Here is a tiny trained network, its code and every weight. The questions are about switching its units off for an input and a class, where a switched-off unit gives its printed mean instead of its output.

import numpy as np


def w(rows, s, z=0):
    codes = np.array(rows[::2]) - 128.0
    scale = np.full(codes.shape[1], s)
    scale[-1] = z or s
    return codes * scale


def norm(h):
    return h / np.sqrt((h * h).mean(-1, keepdims=True) + 1e-5)


def f(y):
    return y / 2 * (1 + np.tanh(0.7978845608 * (y + 0.044715 * y**3)))


def log_softmax(a):
    a = a - a.max(-1, keepdims=True)
    return a - np.log(np.exp(a).sum(-1, keepdims=True))


def net(x, mask):
    res = np.array(x, float).reshape(1, 3) / 4 @ E
    u = 0
    for l in range(3):
        y = f(norm(res) @ A[l][:, :-1].T + A[l][:, -1])
        res = res + np.where(mask[u : u + 6], y, B[l][:, -1]) @ B[l][:, :-1]
        u += 6
    return log_softmax(norm(res)[-1] @ U[:, :-1].T + U[:, -1])


A, B = {}, {}
E = w([
[133,2,121,84,126,48,214,218],'x0',
[193,81,249,119,156,89,171,195],'x1',
[128,158,248,3,70,16,232,54],'x2',
],0.0078)
A[0] = w([
[159,99,211,94,138,77,175,164,154],'0.n1',
[142,164,254,178,153,138,115,245,163],'0.n2',
[128,145,217,157,66,168,103,122,133],'0.n3',
[121,148,198,115,84,68,192,92,42],'0.n4',
[145,60,67,133,136,174,92,175,171],'0.n5',
[116,210,164,204,121,199,41,89,5],'0.n6',
],0.0072,0.003)
B[0] = w([
[60,109,142,221,34,172,66,77,254],'0.n1',
[198,6,42,4,186,155,108,66,221],'0.n2',
[158,121,142,160,200,34,167,52,164],'0.n3',
[83,150,175,1,114,30,59,114,223],'0.n4',
[94,117,158,82,17,13,220,111,231],'0.n5',
[179,208,38,169,202,229,129,216,234],'0.n6',
],0.0076,0.0057)
A[1] = w([
[186,198,197,123,124,163,154,133,104],'1.n1',
[173,170,99,207,124,204,104,118,109],'1.n2',
[150,203,185,174,134,145,102,123,7],'1.n3',
[114,10,111,160,91,132,118,189,234],'1.n4',
[58,171,56,139,93,173,123,182,102],'1.n5',
[156,114,161,164,130,169,156,197,56],'1.n6',
],0.013,0.0019)
B[1] = w([
[102,34,11,64,149,94,156,111,148],'1.n1',
[168,112,237,86,83,169,147,88,219],'1.n2',
[96,162,89,150,115,156,93,221,155],'1.n3',
[93,159,84,167,236,59,172,236,244],'1.n4',
[95,182,101,188,47,169,147,118,207],'1.n5',
[37,107,68,109,120,17,85,138,139],'1.n6',
],0.011)
A[2] = w([
[144,172,46,118,111,161,115,51,158],'2.n1',
[136,42,214,175,148,87,134,216,1],'2.n2',
[116,232,121,80,196,107,148,149,42],'2.n3',
[100,89,35,213,130,130,240,198,46],'2.n4',
[155,148,219,196,157,179,145,253,116],'2.n5',
[164,117,227,128,104,113,158,212,110],'2.n6',
],0.012,0.0015)
B[2] = w([
[113,151,140,178,95,116,169,236,185],'2.n1',
[83,133,11,123,121,121,153,232,198],'2.n2',
[101,34,101,171,186,115,56,112,166],'2.n3',
[95,93,86,57,191,71,75,159,248],'2.n4',
[66,125,108,101,102,35,166,114,186],'2.n5',
[133,172,5,215,243,191,55,102,158],'2.n6',
],0.011,0.012)
U = w([
[49,115,16,123,204,31,115,246,185],'0',
[91,131,198,39,85,34,68,23,119],'1',
[254,106,141,121,220,194,141,154,63],'2',
[145,113,181,222,160,119,129,104,2],'3',
[125,225,140,202,50,196,151,186,224],'4',
],0.0097,0.0044)

Each question gives the input, the list of numbers given to net, and the class t.
The units are the neurons (one row each of A and B). Each row of codes is followed by its name. A weight is (code - 128) times the scale printed after its matrix; where a second scale follows, it is the last column's (A, B and U).
mask holds one flag per neuron, layer by layer. A switched-off neuron (its flag False) gives its mean, the last column of its row in B, instead of its output. The means were averaged over made-up inputs and are rounded, as every weight is.
A unit's drop is (log p(t) with every unit on - log p(t) with that unit switched off) / (log p(t) with every unit on - log p(t) with every unit switched off).
most important unit: the unit with the biggest drop
top k neurons: the k neurons with the biggest drops, biggest first
top k neurons in layer l: the k neurons of layer l with the biggest drops, biggest first
drop when u is switched off: that unit's drop, to one decimal
input [1,2,4], class 1: most important unit -> 0.n4
input [-6,1,-2], class 4: top 2 neurons in layer 1 -> [1.n4 1.n2]
input [1,1,4], class 1: top 2 neurons -> [1.n4 0.n4]
input [-7,7,-7], class 2: top 2 neurons -> [0.n2 1.n4]
input [2,1,5], class 1: top 2 neurons -> [0.n4 1.n4]
input [1,-6,3], class 4: top 2 neurons -> [1.n4 2.n4]
input [-4,1,-5], class 4: top 2 neurons -> [1.n4 1.n2]
input [1,-8,4], class 4: top 2 neurons -> [1.n4 2.n4]
input [7,-8,7], class 1: drop when 1.n4 is switched off -> 0.4
input [0,0,8], class 1: drop when 1.n4 is switched off -> 0.1
input [-8,8,2], class 2: drop when 1.n4 is switched off -> 0.1
